Here is a tiny trained network, its code and every weight. The questions are about switching its units off for an input and a class, where a switched-off unit gives its printed mean instead of its output.

import numpy as np


def w(rows, s, z=0):
    codes = np.array(rows[::2]) - 128.0
    scale = np.full(codes.shape[1], s)
    scale[-1] = z or s
    return codes * scale


def f(y):
    return y / 2 * (1 + np.tanh(0.7978845608 * (y + 0.044715 * y**3)))


def log_softmax(a):
    a = a - a.max(-1, keepdims=True)
    return a - np.log(np.exp(a).sum(-1, keepdims=True))


def net(x, mask):
    res = np.array(x, float).reshape(1, 5) / 4 @ E
    y = f(res @ A[0][:, :-1].T + A[0][:, -1])
    res = res + np.where(mask, y, B[0][:, -1]) @ B[0][:, :-1]
    return log_softmax(res[-1] @ U[:, :-1].T + U[:, -1])


A, B = {}, {}
E = w([
[224,202,132,126],'x0',
[123,167,132,246],'x1',
[184,69,66,171],'x2',
[173,55,221,158],'x3',
[128,127,128,128],'x4',
],0.014)
A[0] = w([
[148,93,202,129,82],'neuron 0',
[150,93,176,130,52],'neuron 1',
[57,52,119,125,72],'neuron 2',
[130,105,210,124,165],'neuron 3',
[182,136,139,55,139],'neuron 4',
[136,105,218,139,107],'neuron 5',
[21,96,136,153,112],'neuron 6',
[122,65,169,131,171],'neuron 7',
[89,166,135,189,84],'neuron 8',
[111,113,146,55,74],'neuron 9',
[65,189,220,92,36],'neuron 10',
[180,65,142,148,62],'neuron 11',
[138,81,111,45,79],'neuron 12',
[42,69,137,136,105],'neuron 13',
[101,106,97,86,177],'neuron 14',
[130,86,125,89,152],'neuron 15',
[56,109,144,191,164],'neuron 16',
[26,98,56,136,36],'neuron 17',
[101,181,202,119,140],'neuron 18',
[151,55,47,153,49],'neuron 19',
[58,156,180,113,124],'neuron 20',
[108,152,183,227,109],'neuron 21',
[133,99,140,89,178],'neuron 22',
[89,176,57,103,117],'neuron 23',
[121,139,118,181,109],'neuron 24',
[125,95,129,58,93],'neuron 25',
[253,220,153,70,1],'neuron 26',
[163,80,106,61,61],'neuron 27',
[103,166,65,118,178],'neuron 28',
[159,55,63,155,161],'neuron 29',
[173,47,184,155,161],'neuron 30',
[197,221,133,152,61],'neuron 31',
[113,129,228,126,41],'neuron 32',
],0.014,0.0035)
B[0] = w([
[55,148,48,101,198],'neuron 0',
[65,124,51,101,175],'neuron 1',
[181,188,126,196,216],'neuron 2',
[116,161,68,115,205],'neuron 3',
[86,137,163,218,205],'neuron 4',
[85,156,72,90,206],'neuron 5',
[185,189,138,179,228],'neuron 6',
[109,163,99,88,203],'neuron 7',
[49,56,172,153,196],'neuron 8',
[111,107,151,161,196],'neuron 9',
[208,20,128,59,240],'neuron 10',
[139,109,72,71,197],'neuron 11',
[69,94,164,196,218],'neuron 12',
[175,238,116,181,219],'neuron 13',
[121,150,121,160,192],'neuron 14',
[121,126,178,170,184],'neuron 15',
[138,145,161,190,212],'neuron 16',
[132,194,77,136,235],'neuron 17',
[214,109,172,67,212],'neuron 18',
[207,53,124,77,210],'neuron 19',
[223,80,152,37,210],'neuron 20',
[73,88,183,179,234],'neuron 21',
[119,157,204,215,180],'neuron 22',
[57,94,13,91,224],'neuron 23',
[60,2,223,166,171],'neuron 24',
[93,87,208,179,200],'neuron 25',
[156,200,128,179,254],'neuron 26',
[98,80,174,160,202],'neuron 27',
[87,77,45,72,209],'neuron 28',
[234,95,151,79,220],'neuron 29',
[87,168,58,117,240],'neuron 30',
[130,189,154,150,227],'neuron 31',
[136,92,57,76,197],'neuron 32',
],0.0076,0.013)
U = w([
[172,250,125,160,251],'0',
[78,161,59,87,26],'1',
[85,111,180,166,105],'2',
[219,106,124,90,130],'3',
],0.016,0.0027)

Each question gives the input, the list of numbers given to net, and the class t.
The units are the neurons (one row each of A and B). Each row of codes is followed by its name. A weight is (code - 128) times the scale printed after its matrix; where a second scale follows, it is the last column's (A, B and U).
mask holds one flag per neuron, in row order. A switched-off neuron (its flag False) gives its mean, the last column of its row in B, instead of its output. The means were averaged over made-up inputs and are rounded, as every weight is.
A unit's drop is (log p(t) with every unit on - log p(t) with that unit switched off) / (log p(t) with every unit on - log p(t) with every unit switched off).
The circuit of an input: a set's keep is (log p(t) with only the set's units on - log p(t) with every unit switched off) / (log p(t) with every unit on - log p(t) with every unit switched off). Starting from the 12 units with the biggest drops (on a tie, the unit counted first), units are removed one at a time, each time the one whose removal leaves the highest keep (on an exact tie, the one counted first), for as long as the keep stays at least 0.8.
units of the circuit, in order: the units of the circuit, biggest drop first
top k neurons: the k neurons with the biggest drops, biggest first
drop of u: that unit's drop, to one decimal
input [-7,-8,5,7,3], class 2: top 3 neurons -> neuron 12; neuron 25; neuron 27
input [-6,-1,8,-2,0], class 3: units of the circuit, in order -> neuron 29
input [-6,-2,6,5,-3], class 0: units of the circuit, in order -> neuron 13; neuron 2
input [-1,-6,8,-7,-3], class 3: top 2 neurons -> neuron 19; neuron 29
input [-2,7,7,-1,-3], class 2: top 2 neurons -> neuron 24; neuron 21
input [-4,5,-6,-3,-2], class 3: top 2 neurons -> neuron 20; neuron 10
input [4,8,5,7,7], class 2: top 3 neurons -> neuron 21; neuron 24; neuron 23
input [-5,2,-5,-3,8], class 0: top 2 neurons -> neuron 13; neuron 6
input [2,7,-7,-5,3], class 2: top 2 neurons -> neuron 8; neuron 21
input [4,0,-8,7,-8], class 3: top 3 neurons -> neuron 10; neuron 18; neuron 20
input [-8,7,-7,3,5], class 0: top 2 neurons -> neuron 13; neuron 6
input [-7,-7,8,-5,3], class 3: top 2 neurons -> neuron 19; neuron 29
input [7,-5,-3,7,-4], class 0: top 2 neurons -> neuron 26; neuron 23
input [-6,5,5,-1,-6], class 0: units of the circuit, in order -> neuron 13
input [1,-3,-7,7,2], class 1: top 2 neurons -> neuron 0; neuron 5
input [-1,-6,-7,8,5], class 1: drop of neuron 0 -> 0.2
input [7,7,-8,2,-5], class 3: drop of neuron 13 -> 0.1
input [4,4,-6,-5,-8], class 3: drop of neuron 30 -> 0.1
